Below is a small trained network, with its code and all its weights. Each question gives an input and a class and asks what happens when units are switched off, that is, made to give their printed mean instead of their output.

import numpy as np


def w(rows, s, z=0):
    codes = np.array(rows[::2]) - 128.0
    scale = np.full(codes.shape[1], s)
    scale[-1] = z or s
    return codes * scale


def f(y):
    return y / 2 * (1 + np.tanh(0.7978845608 * (y + 0.044715 * y**3)))


def log_softmax(a):
    a = a - a.max(-1, keepdims=True)
    return a - np.log(np.exp(a).sum(-1, keepdims=True))


def net(x, mask):
    res = np.array(x, float).reshape(1, 4) / 4 @ E
    y = f(res @ A[0][:, :-1].T + A[0][:, -1])
    res = res + np.where(mask, y, B[0][:, -1]) @ B[0][:, :-1]
    return log_softmax(res[-1] @ U[:, :-1].T + U[:, -1])


A, B = {}, {}
E = w([
[203,154,226,203,101,207,210,69,255,141],'x0',
[71,76,187,172,218,89,170,160,142,217],'x1',
[119,103,105,118,182,113,112,75,224,143],'x2',
[100,205,117,36,226,207,210,82,86,75],'x3',
],0.0095)
A[0] = w([
[50,82,41,49,84,56,86,161,111,105,3],'n0',
[15,197,20,77,137,105,24,131,83,128,60],'n1',
[224,167,38,123,44,190,123,41,177,98,116],'n2',
[8,177,76,25,104,89,70,147,104,152,102],'n3',
[140,85,152,149,24,61,12,176,156,181,120],'n4',
[23,98,166,77,159,83,133,162,149,167,31],'n5',
[125,115,64,53,200,60,25,142,59,42,60],'n6',
[195,119,41,10,33,80,56,90,134,68,19],'n7',
[82,78,185,186,234,133,165,211,124,164,178],'n8',
[148,114,2,155,103,167,103,121,121,13,30],'n9',
[42,174,63,106,174,123,202,91,123,9,14],'n10',
[26,239,134,20,234,187,160,123,87,100,69],'n11',
],0.0071,0.003)
B[0] = w([
[61,165,120,64,92,201,162,78,204,113,212],'n0',
[180,144,205,70,113,196,153,109,122,42,230],'n1',
[208,127,159,60,136,170,165,212,68,152,232],'n2',
[86,102,207,129,125,127,193,174,122,56,214],'n3',
[85,231,89,204,96,55,63,80,204,111,240],'n4',
[143,59,131,102,164,104,100,175,106,125,163],'n5',
[128,157,155,99,119,244,228,86,150,71,234],'n6',
[144,89,98,79,143,138,36,255,56,185,222],'n7',
[174,106,144,82,190,165,145,169,114,216,202],'n8',
[146,71,140,71,220,49,108,189,60,159,189],'n9',
[172,96,62,154,112,56,134,98,122,139,198],'n10',
[98,157,17,127,143,19,47,76,170,72,246],'n11',
],0.0082,0.012)
U = w([
[138,201,216,153,60,209,204,54,184,94,176],'0',
[55,223,11,181,65,27,40,96,131,95,134],'1',
[66,51,141,103,159,98,88,254,47,206,4],'2',
],0.0075,0.0027)

Each question gives the input, the list of numbers given to net, and the class t.
The units are the neurons (one row each of A and B). Each row of codes is followed by its name. A weight is (code - 128) times the scale printed after its matrix; where a second scale follows, it is the last column's (A, B and U).
mask holds one flag per neuron, in row order. A switched-off neuron (its flag False) gives its mean, the last column of its row in B, instead of its output. The means were averaged over made-up inputs and are rounded, as every weight is.
A unit's drop is (log p(t) with every unit on - log p(t) with that unit switched off) / (log p(t) with every unit on - log p(t) with every unit switched off).
The circuit of an input: a set's keep is (log p(t) with only the set's units on - log p(t) with every unit switched off) / (log p(t) with every unit on - log p(t) with every unit switched off). Starting from all 12 units, units are removed one at a time, each time the one whose removal leaves the highest keep (on an exact tie, the one counted first), for as long as the keep stays at least 0.8.
units of the circuit, in order: the units of the circuit, biggest drop first
top k neurons: the k neurons with the biggest drops, biggest first
drop when u is switched off: that unit's drop, to one decimal
input [-7,-7,-7,3], class 0: units of the circuit, in order => n6
input [5,0,-5,-7], class 1: top 3 neurons => n4; n6; n1
input [1,-2,1,2], class 1: top 4 neurons => n6; n1; n8; n7
input [4,5,3,4], class 2: top 2 neurons => n6; n4
input [-1,-3,2,-1], class 2: units of the circuit, in order => n11; n6
input [-7,-4,7,-5], class 0: top 3 neurons => n6; n1; n0
input [3,0,8,-4], class 1: top 4 neurons => n6; n1; n3; n0
input [-8,-8,-6,-8], class 0: top 4 neurons => n6; n0; n1; n4
input [4,6,-7,4], class 2: top 2 neurons => n6; n8
input [5,8,4,3], class 2: top 2 neurons => n8; n6
input [4,5,3,-5], class 1: top 2 neurons => n6; n4
input [-7,2,-5,8], class 1: top 3 neurons => n11; n10; n2
input [-6,-6,6,-1], class 0: top 3 neurons => n6; n1; n0
input [-6,5,3,-8], class 1: units of the circuit, in order => n4
input [4,-8,-1,-4], class 2: drop when n2 is switched off => 0.1
input [2,-8,-1,7], class 2: drop when n9 is switched off => 0.3
input [-2,1,2,8], class 1: drop when n11 is switched off => 1.7
